Each node holds some of the marks σ α η λ π χ τ, at most 3. A symbol removes its mark if there, or adds it if room remains.

In the rows, 147 stands for zero.

Start here and follow the symbols in turn, left to right. Where do you end up?
Answer with the node's row, about right, then its name.
137	83	133	111	174	184	195	68	223	80	99	150	102	118	170	127	83	114
λ: 198	104	101	181	154	149	134	16	158	145	142	72	115	179	153	137	77	107 (η χ)
74	182	105	170	166	161	161	216	187	59	176	164	105	130	184	208	138	172
α: 59	142	151	99	140	170	209	129	133	20	195	145	107	121	185	170	143	100 (σ λ)
205	128	104	104	104	175	117	89	184	213	106	126	171	218	156	43	115	114
χ: 175	78	109	83	130	189	119	82	180	204	131	107	158	208	108	47	199	72 (η τ)
61	136	137	81	145	161	246	148	221	44	178	171	104	166	178	132	135	108
λ: 135	154	132	140	157	129	206	91	216	105	204	59	108	245	124	142	174	123 (σ η)
99	100	197	67	151	147	185	162	102	128	118	216	197	80	113	120	215	162
τ: 108	119	215	101	123	136	224	142	131	74	103	206	165	50	140	191	168	189 (λ π)
210	94	91	288	142	117	83	136	215	137	154	138	120	203	118	160	166	167
λ: 135	96	97	201	196	132	153	148	239	47	164	234	85	156	160	172	139	161 (α η λ)
146	173	198	114	109	95	226	133	191	202	155	73	183	203	56	131	225	166
σ: 208	140	220	147	101	66	182	104	155	220	70	124	185	199	56	146	229	194 (η π)
168	205	101	249	184	146	110	225	147	133	258	131	115	208	185	228	157	159
σ: 207	165	110	277	165	132	55	172	141	121	170	181	123	154	175	216	162	157 (α)
107	159	116	160	168	149	167	239	160	66	186	201	86	150	199	218	133	162
σ: 109	129	116	196	181	149	151	164	174	60	178	215	104	100	205	210	144	183 (α λ)
206	150	67	190	164	169	35	212	131	222	170	197	182	168	166	100	180	148
χ: 205	160	92	180	168	173	25	201	121	234	113	169	183	169	181	128	91	135 (α χ τ)
184	167	233	207	117	114	131	106	82	214	147	110	206	110	105	182	194	188
τ: 174	165	224	125	132	142	138	154	86	221	135	157	212	127	119	118	234	161 (π τ)
90	121	135	51	181	205	145	128	149	111	80	203	145	104	221	91	76	148
χ: 87	100	111	71	154	206	177	115	125	81	153	212	151	93	170	93	158	85 (λ τ)
179	137	105	98	150	233	75	97	91	208	172	151	180	178	132	66	179	54
λ: 85	138	122	78	166	220	148	113	100	89	120	209	143	92	188	94	142	72 (λ τ)
151	220	117	154	146	148	151	123	117	152	208	61	126	184	186	155	82	79
η: 162	200	110	120	134	130	187	107	181	161	149	38	124	229	148	141	100	99 (σ η χ)
214	172	86	256	166	132	64	156	125	184	153	129	134	124	187	224	89	150
χ: 196	157	100	292	186	130	36	153	165	153	207	156	129	143	158	219	161	149 (α)
184	155	245	158	109	96	164	118	62	239	118	80	187	79	134	184	126	196
χ: 165	166	232	172	119	99	159	107	82	227	154	114	185	115	100	182	210	193 (π)
178	202	194	221	145	95	135	246	140	184	175	138	159	142	133	208	213	253
α: 131	218	246	133	126	92	208	188	113	184	169	91	194	150	94	175	210	173 (σ π)
218	143	182	218	124	89	158	178	178	206	112	160	141	181	91	207	198	233
π: 207	110	100	238	146	120	83	109	212	138	149	144	102	190	122	183	153	154 (α η)
192	138	160	163	146	138	99	221	113	230	116	194	195	137	123	130	220	215
τ: 183	158	176	238	164	71	114	197	114	184	159	168	180	116	125	196	205	225 (α π)
127	174	110	101	145	185	115	142	119	213	172	120	180	169	178	70	83	97
τ: 131	201	135	143	153	159	143	135	107	161	202	43	151	169	213	165	52	123 (σ χ)
128	194	118	82	149	203	143	166	95	174	223	108	207	225	151	63	190	82
η τ: 164	149	121	144	148	146	214	98	231	132	225	73	129	250	135	142	193	116 (σ η)
125	218	219	140	112	103	214	174	97	220	156	73	169	133	152	154	127	197
σ: 164	181	214	165	124	111	148	102	93	233	117	99	209	97	144	163	107	194 (π χ)
227	138	69	240	127	112	103	139	207	141	130	112	116	171	160	187	88	160
α: 219	112	94	165	119	156	132	49	202	165	110	58	119	190	153	133	78	110 (η χ)
197	148	225	140	91	87	165	79	168	217	68	90	173	141	102	133	146	197
χ α α λ: 95	88	221	95	127	81	240	118	178	102	83	202	129	132	97	171	203	180 (η λ π)
117	54	129	39	140	218	170	92	187	78	115	216	107	151	148	63	159	104
η τ λ: 199	162	145	213	122	168	116	55	119	118	203	91	171	156	138	207	152	101 ()
162	207	166	206	134	89	153	250	122	188	165	126	153	151	117	193	220	259
σ σ π τ: 158	161	97	182	193	172	86	279	117	206	209	200	144	237	169	122	179	119 (σ α τ)
171	218	168	218	135	94	156	253	114	193	181	128	130	143	120	215	218	226
π τ σ τ: 199	168	83	272	183	174	65	137	140	148	207	157	107	151	163	219	186	167 (α)
213	126	94	146	110	156	162	36	217	143	120	80	139	182	154	96	97	111
π: 187	130	199	123	124	105	176	73	142	215	78	56	185	157	78	149	159	178 (η π χ)
161	158	73	222	160	113	152	176	233	115	184	127	78	252	150	197	173	163
α π σ η: 175	168	246	193	120	95	146	88	84	220	132	119	205	104	71	194	248	198 (π)
193	138	85	130	120	165	104	72	171	205	112	138	152	193	120	43	111	97
τ χ η τ: 158	136	108	132	141	221	73	115	91	206	179	123	218	170	136	93	175	69 (τ)
209	105	75	256	151	129	86	151	201	118	153	154	113	192	139	163	155	161
π α: 205	101	237	162	108	89	175	75	149	211	106	128	185	169	64	122	213	184 (η π)
122	242	118	151	137	144	162	146	112	148	191	62	140	163	202	157	68	119
λ σ π π: 95	140	139	112	155	189	170	102	146	41	137	167	120	59	208	180	70	125 (λ χ)
174	160	243	191	120	99	151	99	80	226	132	120	189	127	95	204	238	170
π σ: 135	218	126	169	146	159	156	101	136	121	267	48	144	191	161	181	192	86 (σ)
146	192	176	221	132	86	149	239	139	202	166	130	170	167	115	217	214	235
α η: 160	158	200	112	125	85	220	150	176	191	146	91	156	199	84	145	241	184 (σ η π)
83	179	154	111	154	171	190	127	174	59	172	149	129	136	231	167	53	146
λ η σ: 211	135	130	156	112	125	119	31	191	146	115	71	113	181	167	120	63	119 (η χ)
139	204	109	74	163	187	151	156	88	183	215	117	212	193	127	55	180	77
π: 130	192	188	90	157	133	159	226	81	228	160	103	221	181	109	78	207	189 (σ π τ)
218	120	162	215	128	90	118	192	176	188	67	161	154	162	102	184	180	235
π η σ: 159	211	84	258	144	147	111	201	159	143	247	135	116	184	162	217	171	158 (σ α)
46	147	230	80	147	139	240	191	115	80	165	198	173	110	162	201	188	169
π τ: 46	133	119	47	162	197	187	192	170	104	178	178	176	123	164	79	147	99 (σ λ τ)
92	146	136	122	149	183	153	91	145	74	124	171	134	62	228	167	49	111
λ τ: 194	150	108	106	133	212	73	88	103	218	135	132	192	155	171	74	98	82 (χ τ)
80	144	218	113	143	121	209	140	138	137	74	151	141	58	154	187	102	185
χ: 76	129	258	114	133	111	214	149	95	93	136	214	189	50	129	191	171	184 (λ π)
127	77	94	188	155	116	142	132	226	55	132	206	71	126	161	187	147	157
α χ η η: 111	114	77	123	135	169	190	56	200	63	115	151	106	108	170	145	77	137 (η λ χ)
97	116	122	206	160	152	132	171	167	58	172	223	102	98	223	209	128	146
τ λ η τ: 214	108	108	239	164	127	82	134	221	122	145	140	103	183	123	174	167	159 (α η)
96	146	143	44	148	209	142	144	118	105	132	244	133	80	175	115	151	96
σ: 43	133	136	54	167	204	226	175	158	72	178	180	185	141	177	104	158	71 (σ λ τ)
176	189	109	237	156	146	114	246	153	161	190	101	126	154	218	212	71	138
χ π: 155	192	180	220	155	68	140	257	115	217	184	177	148	138	120	209	193	238 (σ α π)
194	66	115	110	147	169	115	74	175	183	129	139	177	225	100	62	184	92
σ: 179	129	83	67	146	192	170	138	161	162	167	132	163	218	104	61	185	85 (σ η τ)
171	156	89	227	155	93	137	194	212	135	176	133	107	240	145	186	169	169
α π π σ: 220	126	115	175	93	130	129	35	224	139	156	119	125	204	103	131	167	111 (η)
187	141	77	199	163	181	19	193	117	231	123	179	178	139	200	133	97	150
χ λ: 126	110	92	130	202	212	126	218	153	94	110	254	130	105	212	148	138	132 (α λ τ)
213	123	81	189	177	177	44	199	106	182	157	182	151	168	165	135	185	154
η: 207	118	84	148	167	163	68	174	198	175	146	161	141	206	127	100	194	153 (α η τ)
63	115	134	80	160	210	147	140	118	72	138	217	147	106	157	116	140	101
χ: 77	126	151	54	145	242	155	115	104	114	119	193	165	107	183	89	59	91 (λ χ τ)
93	152	215	94	123	129	209	139	107	112	86	156	160	56	183	193	70	192
λ σ σ: 161	165	228	164	99	112	153	127	74	247	117	78	212	100	138	158	131	206 (π χ)
77	127	216	48	145	186	183	177	93	139	93	237	177	76	141	98	202	140
λ λ τ: 74	132	246	111	136	130	238	156	129	116	156	194	150	51	121	192	175	180 (λ π)
120	121	121	227	173	138	130	178	181	57	164	207	100	117	215	223	123	156
α τ σ: 42	147	130	72	172	213	178	194	111	80	161	171	151	140	168	94	186	93 (σ λ τ)
117	126	79	158	205	203	100	208	160	113	123	280	136	94	180	137	155	156
λ λ: 116	110	93	155	167	200	121	231	147	83	124	288	134	87	194	161	176	131 (α λ τ)
130	75	108	163	183	145	151	154	241	57	119	205	95	130	176	183	124	148
α: 127	88	124	154	156	166	222	51	229	29	103	167	92	132	150	135	160	90 (η λ)
132	191	105	255	175	126	141	211	143	159	251	126	130	164	165	183	160	164
σ: 183	159	86	285	157	129	65	190	136	146	203	157	117	155	167	207	158	187 (α)
221	114	82	259	143	100	107	136	229	141	172	150	84	227	104	183	182	163
χ χ: 217	109	90	220	171	117	94	140	219	153	141	135	100	203	134	182	159	155 (α η)
